Input: array([-64.6, -49.3, -45.2, -14.8, -34.2, -48.1, -66.4])
Output: -66.4
Input: array([ 41.4,   6.0,  25.1,  57.0, -65.9,  55.7])
Output: 55.7
Input: array([ 20.8, -24.0, -81.2,  37.1,  12.5])
Output: 12.5
Input: array([ 53.2, -25.3,  29.1,  79.5,  70.1,   3.5])
Output: 3.5
Input: array([ 34.9,  50.2,  52.6,  73.8,   8.8, -41.4])
Output: -41.4
Input: array([ -1.6,  46.8, -46.0,  60.8,  12.8, -36.8,  56.1])
Output: 56.1
Input: array([ 50.4, -17.2, -77.6,   8.6, -12.9,  28.5])
Output: 28.5
---
array([ 40, 207, 145, 146,   9,  49,  48]) value 49
array([136, 157, 228,  13]) value 228
array([1, 5, 9, 9]) value 9
array([ 524, -944, -199, -913]) value -199
array([ 17, 799, 853, 536]) value 853
array([4377, 9287, 4515, 2732, 7901, 2640, 7015]) value 2640
---
[[ 38.4 -24.9   2.5 -18.2 -20.9 -49.3  -1.2]
 [ -8.6  -6.7 -30.3 -22.0  11.4   7.2  63.9]] out -8.6

[[-68.8  47.8 -76.9 -67.1 -63.4 -10.3]
 [ 26.4  -0.3 -40.2 -41.0  36.4  44.6]
 [ 49.9  20.8  39.9 -24.4  48.4  12.6]] out 26.4

[[-36.5  -7.7 -34.4  -7.1 -37.2  -9.9]
 [ 76.2 -22.7  42.6   8.1  76.7  33.8]
 [ 40.4  25.4  33.9  27.2  50.0  22.0]] out 76.2

[[-31.0 -38.6  32.5  17.6 -57.4   9.1  38.2]
 [-31.7  20.4  28.3  29.5 -34.7  14.9   7.1]
 [-19.9  16.5  45.0  29.5 -46.0  34.4  18.4]] out -31.7

[[-20.0 -10.5  35.0 -35.0]
 [  7.1  13.7  62.3 -41.2]
 [ -3.6  15.4  29.2  -1.3]] out 7.1

[[ 0.1  5.1 67.2 41.8  2.3  0.6]
 [ 0.7  3.7 58.9 50.5  1.2  1.2]] out 0.7
---
9  7  7  1  1: 1
-797  -746   709  -691  -116   -86: -86
6999  7366  6126  9313  3936  3659  2381: 2381
1097  2092  6816  6615  9106: 9106
22  27  30  29  98  53: 53
115   27  178  193  103  203: 203
200  505  389  596  800  521  754: 754
154  250  172  149   35  209   10: 10
5  2  5  5  2  2  7: 7
 44  926  559  523: 523
---
array([[2, 3, 2, 3, 5, 3, 2],
       [6, 6, 0, 5, 5, 5, 8]]) | 3

array([[158,  85, 194, 187, 221],
       [ 78, 124, 120,  55,  96],
       [161, 117, 132, 101, 143]]) | 124

array([[5, 7, 7, 8],
       [2, 9, 9, 6]]) | 7

array([[4966, 4421, 6083, 7771],
       [4240, 1828, 5126, 8462]]) | 4421

array([[5, 7, 6, 6],
       [3, 0, 3, 4]]) | 7

array([[595, 526, 542, 578, 240, 529, 469],
       [639, 679, 697, 662, 860, 789, 201]]) | 526

array([[ 129,  109, -730, -577,  -43, -179],
       [  97, -707,  815,  674,  293,   94]]) | 109
---
[ -68.11 -158.17 -147.35   71.56 -139.14  -34.55  114.17]	114.17
[  93.1  147.8  -84.8   75.2    5.0 -170.6]	-170.6
[  17.407   13.702   56.095 -117.320  -13.826   95.423  191.193]	191.193
[ 0.055  0.163 -0.061  0.148 -0.133]	-0.133
[ 1.2  0.9 -1.5 -0.7  0.3]	0.3
[13.37 14.08 14.85 -3.04 -9.89]	-9.89
---
[[7905 7772 5728 4739 4937 6175]
 [2363 2544 4607 5721 5423 4248]]: 5423

[[ -99 -577  797  -86]
 [ 818   29 -203  746]
 [ 482  382  291  471]]: -203

[[ 162  317 -713 -879  285  418 -267]
 [ -69  188  240 -190  -78  627  505]]: 627

[[-710    2 -299 -791  386  504]
 [ 209  163 -598   25   96 -167]]: 96

[[658 664 208 860]
 [507 693 251 849]]: 251

[[2 2 5 7 6 3 7]
 [4 7 6 2 3 4 3]
 [3 5 5 3 3 6 4]]: 4

[[ -4  22  23  10   7 -30  14]
 [ 14   6  23  30 -42 -23  -5]]: -23
---
244   73  251  204   22  156  188 value 244, 188

571  575  666  754
633  276  542  432
587  540  213  425
value 571, 425

7327  4662  7670  7403  8091
6925  2482  6389  2685  6787
9681  3823  3159  4428  3780
value 7327, 3780

 12   26   26   25  -20
  9   20   13   19  -10
 13   31   31   31  -28
value 12, -28

 20   -9    2    5  -12
 23  -16   26  -47   -1
-32  -20    9  -42  -17
value 20, -17

107  243  173  168
124   47   95   75
115  111  122  125
value 107, 125

59  86  41  81  60  10  40
58  76  35  30  31  26  18
value 59, 18

-219    63   553  -931
  93   365  -195  -484
value -219, -484

22  70  11  47  59
77  66  43  39  38
value 22, 38

2  7  4  7  5
3  6  4  1  5
2  1  2  6  1
value 2, 1
---
[62.1  1.0 13.8 -3.1] out 13.8

[[-11.7  63.2 -56.8  29.2  12.3  25.2 -29.3]
 [ -1.5   6.8  -5.6 -30.5  11.2  53.3  29.4]
 [  4.8 -26.4  25.2 -43.8  21.6 -70.6 -20.6]] out -56.8

[ -4.0 -74.7  42.3 -15.2 -32.5 -47.4] out 42.3

[ 21.2 -25.2 -51.1  51.0 -10.4 -58.6] out -51.1

[[ 23.8 -60.0 -44.4  73.9]
 [ 13.8 -13.0  37.7  -0.4]] out -44.4

[-75.0  59.6   0.0  10.9] out 0.0
---
((294, 581, 570, 454), (447, 591, 13, 646), (766, 633, 693, 474)) → 766
((21, 51, 12, 22, 79), (72, 19, 91, 83, 51), (68, 12, 67, 51, 85)) → 68
((-465, -295, -430, -430), (-575, 208, -400, 277), (513, 106, 217, -450)) → 513
((6, 6, 6, 6, 5, 7), (1, 7, 6, 5, 5, 6), (5, 1, 0, 4, 2, 6)) → 5
((11, 36, 53, 53, 41, 47, 74), (38, 61, 38, 43, 50, 34, 62), (7, 64, 89, 49, 16, 25, 17)) → 7
((334, 759, -971, 328, -244), (396, 801, -834, 213, -258), (356, 777, -929, 296, -246)) → 356
((128, 72, 206, 184, 130, 202), (52, 130, 121, 121, 217, 127), (126, 91, 207, 182, 133, 201)) → 126
